Below is a small trained network, with its code and all its weights. Each question gives an input and a class and asks what happens when units are switched off, that is, made to give their printed mean instead of their output.

import numpy as np


def w(rows, s, z=0):
    codes = np.array(rows[::2]) - 128.0
    scale = np.full(codes.shape[1], s)
    scale[-1] = z or s
    return codes * scale


def f(y):
    return np.maximum(y, 0)


def log_softmax(a):
    a = a - a.max(-1, keepdims=True)
    return a - np.log(np.exp(a).sum(-1, keepdims=True))


def net(x, mask):
    res = np.array(x, float).reshape(1, 6) / 4 @ E
    y = f(res @ A[0][:, :-1].T + A[0][:, -1])
    res = res + np.where(mask, y, B[0][:, -1]) @ B[0][:, :-1]
    return log_softmax(res[-1] @ U[:, :-1].T + U[:, -1])


A, B = {}, {}
E = w([
[81,24,61,226,129,90,82,193,64,109,164],'x0',
[147,104,254,224,178,143,229,199,146,184,170],'x1',
[198,222,65,137,175,80,94,202,185,115,220],'x2',
[167,164,188,114,69,5,116,180,50,130,85],'x3',
[36,134,163,7,182,132,124,190,83,155,177],'x4',
[101,141,154,143,33,185,19,191,191,227,117],'x5',
],0.0089)
A[0] = w([
[160,122,119,116,150,125,154,128,82,99,146,49],'n0',
[38,132,145,64,197,150,100,172,101,126,168,97],'n1',
[182,166,166,120,84,3,115,180,50,133,106,17],'n2',
[100,73,100,177,144,85,107,151,94,142,140,69],'n3',
[146,138,125,129,196,102,171,92,88,53,145,94],'n4',
[136,184,79,150,161,103,128,166,149,118,171,84],'n5',
[148,172,103,142,133,89,111,147,159,130,190,73],'n6',
[98,123,106,147,110,227,79,137,179,184,137,77],'n7',
[117,107,180,160,154,138,171,139,170,142,150,37],'n8',
[208,119,103,247,97,124,116,66,177,94,90,86],'n9',
[81,93,99,192,113,108,105,143,108,96,175,99],'n10',
[148,164,98,131,149,103,128,133,117,119,188,42],'n11',
[166,212,189,78,136,140,176,79,196,146,105,53],'n12',
[171,179,110,128,152,109,112,170,169,94,172,102],'n13',
[119,149,164,153,53,122,60,183,145,193,116,29],'n14',
[95,130,41,76,94,111,66,77,102,85,121,72],'n15',
[131,64,109,143,154,105,107,174,77,126,123,86],'n16',
[134,121,125,121,121,116,114,133,130,159,149,44],'n17',
[156,112,107,126,178,69,204,111,86,88,114,52],'n18',
[87,63,172,138,85,182,153,84,111,124,79,63],'n19',
[146,146,136,130,126,93,114,138,134,113,144,111],'n20',
[103,74,81,146,130,142,130,122,140,136,184,62],'n21',
[84,66,145,109,99,126,145,87,86,135,76,44],'n22',
[136,103,137,123,156,107,116,103,127,134,143,28],'n23',
[146,128,86,133,188,172,110,129,193,117,176,72],'n24',
[127,138,79,82,110,107,77,104,129,108,94,38],'n25',
[141,111,205,195,162,121,186,173,126,170,157,51],'n26',
[125,88,102,179,128,117,113,194,110,117,146,57],'n27',
[96,112,100,135,186,163,167,66,137,79,174,71],'n28',
[89,111,143,67,154,98,133,144,105,166,184,2],'n29',
[166,146,101,117,119,130,95,178,153,149,150,116],'n30',
],0.014,0.0078)
B[0] = w([
[103,121,141,132,95,127,122,158,157,111,117,165],'n0',
[133,205,172,130,98,87,180,146,122,152,203,225],'n1',
[132,73,88,120,148,130,214,62,182,254,166,251],'n2',
[150,154,116,73,125,172,109,97,125,102,108,194],'n3',
[100,91,127,111,100,94,62,148,175,79,105,224],'n4',
[94,118,164,175,112,140,111,83,84,130,87,205],'n5',
[81,123,161,136,151,126,121,117,82,116,89,195],'n6',
[117,81,109,111,117,73,128,119,192,100,123,229],'n7',
[137,110,91,161,171,152,113,151,130,122,154,184],'n8',
[115,219,184,110,103,78,182,167,114,154,224,254],'n9',
[162,160,109,68,128,166,119,110,125,112,104,201],'n10',
[112,131,164,154,142,107,100,118,107,127,95,177],'n11',
[177,173,72,67,90,202,96,100,111,100,87,226],'n12',
[105,105,172,132,131,132,117,112,55,123,101,214],'n13',
[88,94,102,118,73,75,79,147,191,49,114,223],'n14',
[170,123,114,196,190,180,135,187,135,103,147,239],'n15',
[157,157,121,86,110,154,106,98,130,123,119,188],'n16',
[128,114,126,122,120,109,115,141,119,117,118,134],'n17',
[94,110,119,104,94,87,85,166,172,68,116,218],'n18',
[86,102,189,137,148,117,117,99,56,167,89,214],'n19',
[132,106,147,135,126,121,133,100,112,137,133,165],'n20',
[147,138,109,101,107,154,146,97,139,163,114,171],'n21',
[93,117,168,159,136,110,121,105,66,142,87,195],'n22',
[128,135,131,137,106,133,102,142,140,141,126,130],'n23',
[134,76,118,119,142,113,169,92,114,215,128,200],'n24',
[167,120,102,180,182,177,108,191,139,108,154,192],'n25',
[186,116,92,212,199,169,112,195,124,88,138,241],'n26',
[143,159,95,96,122,173,120,118,121,116,90,194],'n27',
[119,85,103,131,106,104,151,106,188,171,137,193],'n28',
[126,182,144,134,97,102,153,153,116,112,165,175],'n29',
[97,111,156,140,134,116,123,130,104,116,84,187],'n30',
],0.013,0.017)
U = w([
[178,99,108,243,207,184,95,213,144,109,159,95],'0',
[61,55,126,100,71,29,57,147,236,79,113,97],'1',
[46,91,197,166,141,105,96,64,4,154,71,119],'2',
[188,196,97,2,98,215,91,64,121,126,95,115],'3',
[107,254,186,118,83,42,173,176,116,154,242,99],'4',
[115,22,96,121,140,111,181,36,215,239,161,255],'5',
],0.0082,0.0088)

Each question gives the input, the list of numbers given to net, and the class t.
The units are the neurons (one row each of A and B). Each row of codes is followed by its name. A weight is (code - 128) times the scale printed after its matrix; where a second scale follows, it is the last column's (A, B and U).
mask holds one flag per neuron, in row order. A switched-off neuron (its flag False) gives its mean, the last column of its row in B, instead of its output. The means were averaged over made-up inputs and are rounded, as every weight is.
A unit's drop is (log p(t) with every unit on - log p(t) with that unit switched off) / (log p(t) with every unit on - log p(t) with every unit switched off).
The circuit of an input: a set's keep is (log p(t) with only the set's units on - log p(t) with every unit switched off) / (log p(t) with every unit on - log p(t) with every unit switched off). Starting from the 12 units with the biggest drops (on a tie, the unit counted first), units are removed one at a time, each time the one whose removal leaves the highest keep (on an exact tie, the one counted first), for as long as the keep stays at least 0.8.
units of the circuit, in order: the units of the circuit, biggest drop first
unit that matters most: the unit with the biggest drop
top k neurons: the k neurons with the biggest drops, biggest first
drop when u is switched off: that unit's drop, to one decimal
input [-5,-5,-7,-5,-3,-5], class 2: top 3 neurons => (n19; n2; n22)
input [-5,3,3,-4,6,-4], class 4: unit that matters most => n1
input [0,3,7,-7,2,4], class 2: top 3 neurons => (n2; n13; n5)
input [3,3,2,-5,4,7], class 1: top 2 neurons => (n2; n14)
input [8,6,-6,-4,-1,-5], class 3: units of the circuit, in order => (n3; n10)
input [-1,0,-3,5,-5,3], class 4: top 2 neurons => (n9; n24)
input [-6,7,-2,-3,3,8], class 1: top 3 neurons => (n7; n14; n15)
input [-4,-3,-2,0,-7,-8], class 1: top 2 neurons => (n4; n18)
input [-2,-1,-2,-1,2,-4], class 1: top 2 neurons => (n2; n9)
input [7,6,4,7,-4,-7], class 1: top 3 neurons => (n18; n4; n12)
input [1,-2,8,-4,-8,0], class 2: top 3 neurons => (n5; n13; n6)
input [8,-4,6,-8,5,-6], class 3: top 3 neurons => (n10; n2; n3)
input [8,-2,-3,-7,8,-8], class 1: top 4 neurons => (n4; n28; n9; n18)
input [-3,-4,-4,1,-6,3], class 4: top 2 neurons => (n9; n26)
input [3,-5,2,-1,2,-5], class 0: units of the circuit, in order => (n15)
input [-6,-5,7,1,8,1], class 4: top 3 neurons => (n1; n29; n19)
input [-2,7,-7,-4,4,-7], class 0: top 4 neurons => (n26; n8; n14; n7)
input [-6,-4,-1,6,0,-7], class 1: top 2 neurons => (n18; n4)
input [-5,-8,-1,1,2,-7], class 0: drop when n15 is switched off => 1.3
input [-3,-1,-2,5,4,2], class 5: units of the circuit, in order => (n2)
input [8,3,3,0,-1,-7], class 3: drop when n21 is switched off => 0.1
input [-6,-6,3,4,4,3], class 0: drop when n25 is switched off => 0.9
input [0,4,5,-2,-7,-1], class 4: drop when n9 is switched off => 2.9
